Below are the code and all the weights of a small trained network. Each question names an input and a target symbol and asks about switching units off, where a switched-off unit gives its printed mean instead of its output.

import numpy as np


def w(rows, s, z=0):
    codes = np.array(rows[::2]) - 128.0
    scale = np.full(codes.shape[1], s)
    scale[-1] = z or s
    return codes * scale


def norm(h):
    return h / np.sqrt((h * h).mean(-1, keepdims=True) + 1e-5)


def f(y):
    return np.maximum(y, 0)


def softmax(a):
    e = np.exp(a - a.max(-1, keepdims=True))
    return e / e.sum(-1, keepdims=True)


def log_softmax(a):
    a = a - a.max(-1, keepdims=True)
    return a - np.log(np.exp(a).sum(-1, keepdims=True))


def net(x, mask):
    ids = ['αβγεζηθμξπτφψω'.index(c) for c in x.split()]
    T = len(ids)
    res = E[ids] + P[:T]
    u = 0
    for l in range(2):
        r = norm(res)
        for j in range(3):
            rows = slice(2 * j, 2 * j + 2)
            q, k, v = (r @ M[l][rows].T for M in (Q, K, V))
            z = softmax(np.where(np.tri(T) > 0, q @ k.T / 2**0.5, -1e9)) @ v
            o = O[l][rows]
            res = res + np.where(mask[u + j], z, o[:, -1]) @ o[:, :-1]
        u += 3
        y = f(norm(res) @ A[l][:, :-1].T + A[l][:, -1])
        res = res + np.where(mask[u : u + 4], y, B[l][:, -1]) @ B[l][:, :-1]
        u += 4
    return log_softmax(norm(res)[-1] @ U[:, :-1].T + U[:, -1])


Q, K, V, O, A, B = {}, {}, {}, {}, {}, {}
E = w([
[138,154,73,180,149,148,102,167],'α',
[62,172,126,122,105,136,91,156],'β',
[161,95,211,94,108,139,99,165],'γ',
[83,147,154,134,105,98,68,117],'ε',
[94,161,81,162,129,145,150,128],'ζ',
[136,129,132,83,123,169,187,155],'η',
[57,118,128,101,121,116,79,140],'θ',
[73,177,102,101,186,117,119,89],'μ',
[211,180,93,131,177,180,80,164],'ξ',
[149,74,111,123,164,87,125,141],'π',
[108,136,179,141,209,127,116,165],'τ',
[144,121,105,136,127,208,163,53],'φ',
[132,127,129,36,6,118,103,131],'ψ',
[112,147,125,172,143,143,155,124],'ω',
],0.018)
P = w([
[85,74,135,226,34,21,253,152],'0',
[103,93,117,176,69,49,189,144],'1',
[106,84,105,129,89,74,127,131],'2',
[128,94,113,87,115,80,104,116],'3',
[159,90,132,61,135,117,96,112],'4',
[192,76,155,60,134,120,67,104],'5',
],0.0039)
Q[0] = w([
[206,64,218,47,113,108,214,109],'L0H0',
[176,111,36,121,185,122,109,142],'L0H0',
[43,54,185,1,125,71,53,91],'L0H1',
[118,107,155,38,102,223,104,169],'L0H1',
[136,79,92,169,124,120,157,72],'L0H2',
[139,135,152,118,118,126,122,75],'L0H2',
],0.0071)
K[0] = w([
[181,34,107,105,2,214,156,142],'L0H0',
[186,114,110,111,233,215,65,118],'L0H0',
[171,49,196,27,166,115,143,57],'L0H1',
[161,137,172,33,160,213,93,158],'L0H1',
[68,70,152,109,106,166,171,134],'L0H2',
[122,161,139,137,90,160,85,130],'L0H2',
],0.0062)
V[0] = w([
[160,134,107,117,236,122,92,127],'L0H0',
[70,57,152,182,110,109,122,102],'L0H0',
[83,160,124,135,122,79,58,83],'L0H1',
[122,41,105,149,169,130,115,88],'L0H1',
[255,213,111,96,183,142,113,128],'L0H2',
[159,144,108,87,168,110,99,153],'L0H2',
],0.004)
O[0] = w([
[137,172,148,101,83,80,121,123,147],'L0H0',
[146,107,132,126,136,149,185,162,147],'L0H0',
[53,95,138,167,110,187,90,112,140],'L0H1',
[146,135,146,135,96,142,112,121,117],'L0H1',
[103,117,111,46,145,143,3,110,5],'L0H2',
[137,178,95,117,179,132,83,73,81],'L0H2',
],0.0056,0.0019)
A[0] = w([
[70,153,38,174,208,132,123,113,253],'L0N0',
[70,128,189,43,64,2,95,179,194],'L0N1',
[80,200,120,132,79,148,80,90,126],'L0N2',
[75,69,185,137,75,142,120,141,42],'L0N3',
],0.0048,0.0029)
B[0] = w([
[249,102,248,123,64,98,187,132,254],'L0N0',
[239,130,150,185,132,170,230,119,218],'L0N1',
[175,139,135,141,145,80,167,114,174],'L0N2',
[134,127,198,208,94,89,253,131,150],'L0N3',
],0.0054,0.0061)
Q[1] = w([
[57,119,73,72,127,121,85,101],'L1H0',
[205,178,187,146,97,132,252,122],'L1H0',
[120,146,139,133,159,72,160,136],'L1H1',
[32,101,81,85,162,150,33,164],'L1H1',
[196,114,142,154,96,156,172,177],'L1H2',
[40,134,84,77,122,190,48,197],'L1H2',
],0.012)
K[1] = w([
[53,147,128,182,71,97,237,133],'L1H0',
[166,158,105,35,152,165,47,112],'L1H0',
[122,164,118,121,176,88,77,138],'L1H1',
[68,127,145,216,91,84,245,135],'L1H1',
[219,132,105,25,137,208,77,175],'L1H2',
[81,129,135,198,72,111,252,173],'L1H2',
],0.011)
V[1] = w([
[210,183,57,203,62,141,62,131],'L1H0',
[158,148,175,152,153,147,39,232],'L1H0',
[121,133,142,69,55,219,117,150],'L1H1',
[143,112,137,84,67,1,134,127],'L1H1',
[135,8,129,144,106,119,70,46],'L1H2',
[163,38,68,95,118,158,143,227],'L1H2',
],0.0097)
O[1] = w([
[149,117,41,159,72,115,178,216,210],'L1H0',
[122,121,158,175,138,47,179,202,140],'L1H0',
[79,141,131,80,108,127,252,107,59],'L1H1',
[152,123,154,55,62,77,74,137,219],'L1H1',
[158,162,168,188,67,107,172,70,2],'L1H2',
[143,53,99,148,162,68,166,77,130],'L1H2',
],0.011,0.0043)
A[1] = w([
[102,131,194,164,155,83,71,213,2],'L1N0',
[157,56,9,92,25,107,149,116,83],'L1N1',
[66,163,183,40,126,114,87,62,100],'L1N2',
[134,133,187,154,108,40,254,207,70],'L1N3',
],0.0071,0.0023)
B[1] = w([
[59,170,125,120,172,88,254,82,168],'L1N0',
[33,189,127,157,148,51,106,79,203],'L1N1',
[119,86,22,103,121,111,78,237,186],'L1N2',
[184,126,131,61,136,236,77,186,255],'L1N3',
],0.0081,0.0076)
U = w([
[152,109,46,166,102,80,136,215,205],'α',
[36,156,140,100,115,194,199,204,55],'β',
[253,113,225,68,110,157,190,145,2],'γ',
[100,183,215,209,32,118,129,123,101],'ε',
[40,146,61,190,124,82,95,82,175],'ζ',
[124,58,55,43,205,114,151,88,66],'η',
[38,1,159,147,72,140,101,143,40],'θ',
[142,193,124,84,105,156,25,136,189],'μ',
[139,134,122,136,121,115,131,112,67],'ξ',
[230,119,121,186,111,25,89,51,146],'π',
[98,186,201,147,229,61,142,120,162],'τ',
[184,200,97,162,127,190,200,44,242],'φ',
[74,168,140,53,48,33,191,89,140],'ψ',
[186,70,115,234,176,217,89,123,24],'ω',
],0.0084,0.0035)

Each question gives the input, a string of symbols that net reads in full, and the target symbol t.
The units are the heads (2 rows each of Q, K, V and O) and the neurons (one row each of A and B). Each row of codes is followed by its name. A weight is (code - 128) times the scale printed after its matrix; where a second scale follows, it is the last column's (O, A, B and U).
mask holds one flag per unit, layer by layer, with each layer's heads first. A switched-off unit (its flag False) gives its mean, the last column of its rows in O or B, instead of its output. The means were averaged over made-up inputs and are rounded, as every weight is.
A unit's drop is (log p(t) with every unit on - log p(t) with that unit switched off) / (log p(t) with every unit on - log p(t) with every unit switched off).
The circuit of an input: a set's keep is (log p(t) with only the set's units on - log p(t) with every unit switched off) / (log p(t) with every unit on - log p(t) with every unit switched off). Starting from the 12 units with the biggest drops (on a tie, the unit counted first), units are removed one at a time, each time the one whose removal leaves the highest keep (on an exact tie, the one counted first), for as long as the keep stays at least 0.8.
units of the circuit, in order: the units of the circuit, biggest drop first
unit that matters most: the unit with the biggest drop
k most important neurons: the k neurons with the biggest drops, biggest first
k most important neurons of layer l: the k neurons of layer l with the biggest drops, biggest first
heads that matter: for each layer, one digit per head in row order, 1 if its drop is at least 0.15 and else 0, layers parted by /
drop of u: that unit's drop, to one decimal
input ξ β γ α γ, target α: units of the circuit, in order : [L1H0, L0N1]
input μ ζ μ ζ, target μ: units of the circuit, in order : [L1H0, L1H2]
input α ε η θ, target η: unit that matters most : L0N1
input μ φ γ ζ, target γ: units of the circuit, in order : [L1N3, L1H0, L1H2]
input τ μ ψ γ θ, target γ: units of the circuit, in order : [L0N1, L1N3, L1H2]
input γ τ ε, target τ: 2 most important neurons of layer 0 : [L0N3, L0N0]
input ω ζ ψ ω, target ψ: heads that matter : 000 / 010
input ω ω μ γ ω, target γ: heads that matter : 000 / 001
input ω ζ β θ, target θ: heads that matter : 111 / 100
input ζ θ ε ζ, target ζ: 4 most important neurons : [L1N1, L1N3, L0N0, L0N3]
input ξ γ γ η μ, target α: heads that matter : 110 / 100
input α ω θ ε, target α: heads that matter : 000 / 100
input μ β ζ, target μ: heads that matter : 000 / 100
input θ φ ψ β, target ψ: units of the circuit, in order : [L1H1]
input τ μ ξ μ, target β: units of the circuit, in order : [L0N0, L0H2, L1H2, L1H1]
input ζ ω μ θ, target μ: units of the circuit, in order : [L1H0, L1H2]
input ζ μ μ α θ, target α: units of the circuit, in order : [L0N1, L1H0]
input ζ θ ζ η γ φ, target φ: 2 most important neurons : [L0N1, L0N3]
input ω γ τ, target τ: 2 most important neurons : [L1N0, L0N3]
input π τ ζ, target τ: unit that matters most : L1H0
input ω η μ, target μ: drop of L1H0 : 0.2
input ψ θ ξ θ γ, target α: drop of L1H0 : 1.2
input ω ζ θ ω η, target η: drop of L0N0 : 0.1
input ω ω γ μ τ θ, target τ: 2 most important neurons : [L0N1, L1N0]
input μ γ β, target γ: 2 most important neurons : [L1N3, L0N1]
input β β η ω ξ ψ, target α: drop of L1H0 : 1.7
input ξ θ γ θ η, target α: units of the circuit, in order : [L1H0]
